Here is a tiny trained network, its code and every weight. The questions are about switching its units off for an input and a class, where a switched-off unit gives its printed mean instead of its output.

import numpy as np


def w(rows, s, z=0):
    codes = np.array(rows[::2]) - 128.0
    scale = np.full(codes.shape[1], s)
    scale[-1] = z or s
    return codes * scale


def norm(h):
    return h / np.sqrt((h * h).mean(-1, keepdims=True) + 1e-5)


def f(y):
    return np.maximum(y, 0)


def log_softmax(a):
    a = a - a.max(-1, keepdims=True)
    return a - np.log(np.exp(a).sum(-1, keepdims=True))


def net(x, mask):
    res = np.array(x, float).reshape(1, 3) / 4 @ E
    u = 0
    for l in range(3):
        y = f(norm(res) @ A[l][:, :-1].T + A[l][:, -1])
        res = res + np.where(mask[u : u + 4], y, B[l][:, -1]) @ B[l][:, :-1]
        u += 4
    return log_softmax(norm(res)[-1] @ U[:, :-1].T + U[:, -1])


A, B = {}, {}
E = w([
[133,74,19,168,92,232,190,55,64,93,74],'x0',
[200,190,173,222,178,255,136,102,97,226,208],'x1',
[249,131,55,113,167,127,58,21,171,111,9],'x2',
],0.0078)
A[0] = w([
[254,205,198,137,246,128,26,116,193,188,145,111],'L0N0',
[75,107,141,31,83,32,135,205,157,64,102,96],'L0N1',
[6,166,191,115,62,67,218,189,130,171,219,2],'L0N2',
[99,119,47,170,35,142,181,167,70,99,151,133],'L0N3',
],0.0078,0.009)
B[0] = w([
[117,136,212,89,204,191,94,132,142,244,134,251],'L0N0',
[202,148,64,139,69,104,141,167,189,62,134,216],'L0N1',
[4,129,86,207,114,83,156,75,97,111,103,200],'L0N2',
[105,127,152,120,152,124,172,165,147,148,129,187],'L0N3',
],0.013,0.012)
A[1] = w([
[224,102,58,87,129,128,52,51,187,123,102,171],'L1N0',
[194,188,157,71,124,83,2,165,171,140,151,59],'L1N1',
[36,95,200,140,164,132,94,86,55,166,123,136],'L1N2',
[144,152,151,77,170,156,39,59,128,187,84,2],'L1N3',
],0.01,0.0023)
B[1] = w([
[100,133,175,114,176,134,224,220,179,132,84,232],'L1N0',
[215,62,178,53,100,214,145,90,151,113,230,224],'L1N1',
[151,199,181,165,134,179,183,143,132,217,228,249],'L1N2',
[33,188,198,113,229,255,178,148,90,177,94,255],'L1N3',
],0.012,0.0089)
A[2] = w([
[141,143,155,80,254,161,73,94,143,145,44,62],'L2N0',
[234,153,103,91,232,201,189,64,176,147,93,254],'L2N1',
[151,92,20,70,130,159,147,93,82,137,24,137],'L2N2',
[76,98,101,38,92,97,193,168,167,109,143,168],'L2N3',
],0.0089,0.0053)
B[2] = w([
[116,146,233,206,234,191,215,152,119,222,246,180],'L2N0',
[57,140,65,149,86,78,49,78,53,133,167,252],'L2N1',
[142,111,195,123,162,120,90,35,137,158,171,150],'L2N2',
[160,70,132,63,157,156,39,118,99,122,77,198],'L2N3',
],0.011,0.015)
U = w([
[65,186,66,217,38,100,117,33,56,119,204,165],'0',
[226,212,96,212,30,169,211,106,109,113,22,6],'1',
[250,67,121,48,55,138,110,191,215,36,93,86],'2',
[77,219,232,194,208,228,217,155,102,239,219,163],'3',
[15,82,49,95,84,39,129,218,170,35,50,114],'4',
[154,70,191,51,197,184,52,64,115,159,161,147],'5',
[225,198,85,218,28,157,139,52,171,155,40,6],'6',
],0.014,0.011)

Each question gives the input, the list of numbers given to net, and the class t.
The units are the neurons (one row each of A and B). Each row of codes is followed by its name. A weight is (code - 128) times the scale printed after its matrix; where a second scale follows, it is the last column's (A, B and U).
mask holds one flag per neuron, layer by layer. A switched-off neuron (its flag False) gives its mean, the last column of its row in B, instead of its output. The means were averaged over made-up inputs and are rounded, as every weight is.
A unit's drop is (log p(t) with every unit on - log p(t) with that unit switched off) / (log p(t) with every unit on - log p(t) with every unit switched off).
The circuit of an input: a set's keep is (log p(t) with only the set's units on - log p(t) with every unit switched off) / (log p(t) with every unit on - log p(t) with every unit switched off). Starting from all 12 units, units are removed one at a time, each time the one whose removal leaves the highest keep (on an exact tie, the one counted first), for as long as the keep stays at least 0.8.
units of the circuit, in order: the units of the circuit, biggest drop first
most important unit: the unit with the biggest drop
k most important neurons: the k neurons with the biggest drops, biggest first
k most important neurons of layer l: the k neurons of layer l with the biggest drops, biggest first
drop when u is switched off: that unit's drop, to one decimal
input [-4,-6,7], class 2: most important unit	L0N1
input [8,5,2], class 0: 2 most important neurons	L0N0, L1N3
input [-3,-3,4], class 5: 3 most important neurons	L1N1, L0N1, L1N2
input [0,-5,7], class 2: 2 most important neurons	L0N0, L0N2
input [6,-6,7], class 5: units of the circuit, in order	L0N0, L2N2
input [-3,1,-6], class 0: 3 most important neurons	L0N0, L0N2, L1N3
input [7,3,-2], class 0: units of the circuit, in order	L0N0, L1N3, L2N0
input [2,-1,-1], class 5: units of the circuit, in order	L2N3, L0N0, L1N2
input [8,-8,3], class 4: 3 most important neurons	L0N0, L1N0, L1N1
input [-7,-7,-3], class 4: 2 most important neurons of layer 0	L0N2, L0N0
input [6,4,2], class 0: 3 most important neurons	L0N0, L1N3, L2N1
input [-8,0,-6], class 0: 2 most important neurons of layer 0	L0N2, L0N0
input [5,-6,3], class 4: 2 most important neurons	L0N0, L1N0
input [-1,-7,8], class 2: most important neuron of layer 0	L0N0
input [-4,0,-3], class 0: 3 most important neurons	L0N2, L0N0, L1N3
input [-8,-3,-4], class 4: 2 most important neurons	L0N2, L0N1
input [7,5,0], class 0: 2 most important neurons	L0N0, L1N3
input [-8,-5,-2], class 4: 2 most important neurons	L0N2, L0N0
input [7,6,2], class 0: 3 most important neurons	L0N0, L2N1, L1N3
input [-6,-8,-2], class 4: most important neuron of layer 0	L0N0
input [-5,-5,3], class 2: drop when L0N1 is switched off	0.2
input [7,5,2], class 0: drop when L0N0 is switched off	0.9
input [-8,-6,5], class 2: drop when L0N1 is switched off	0.6
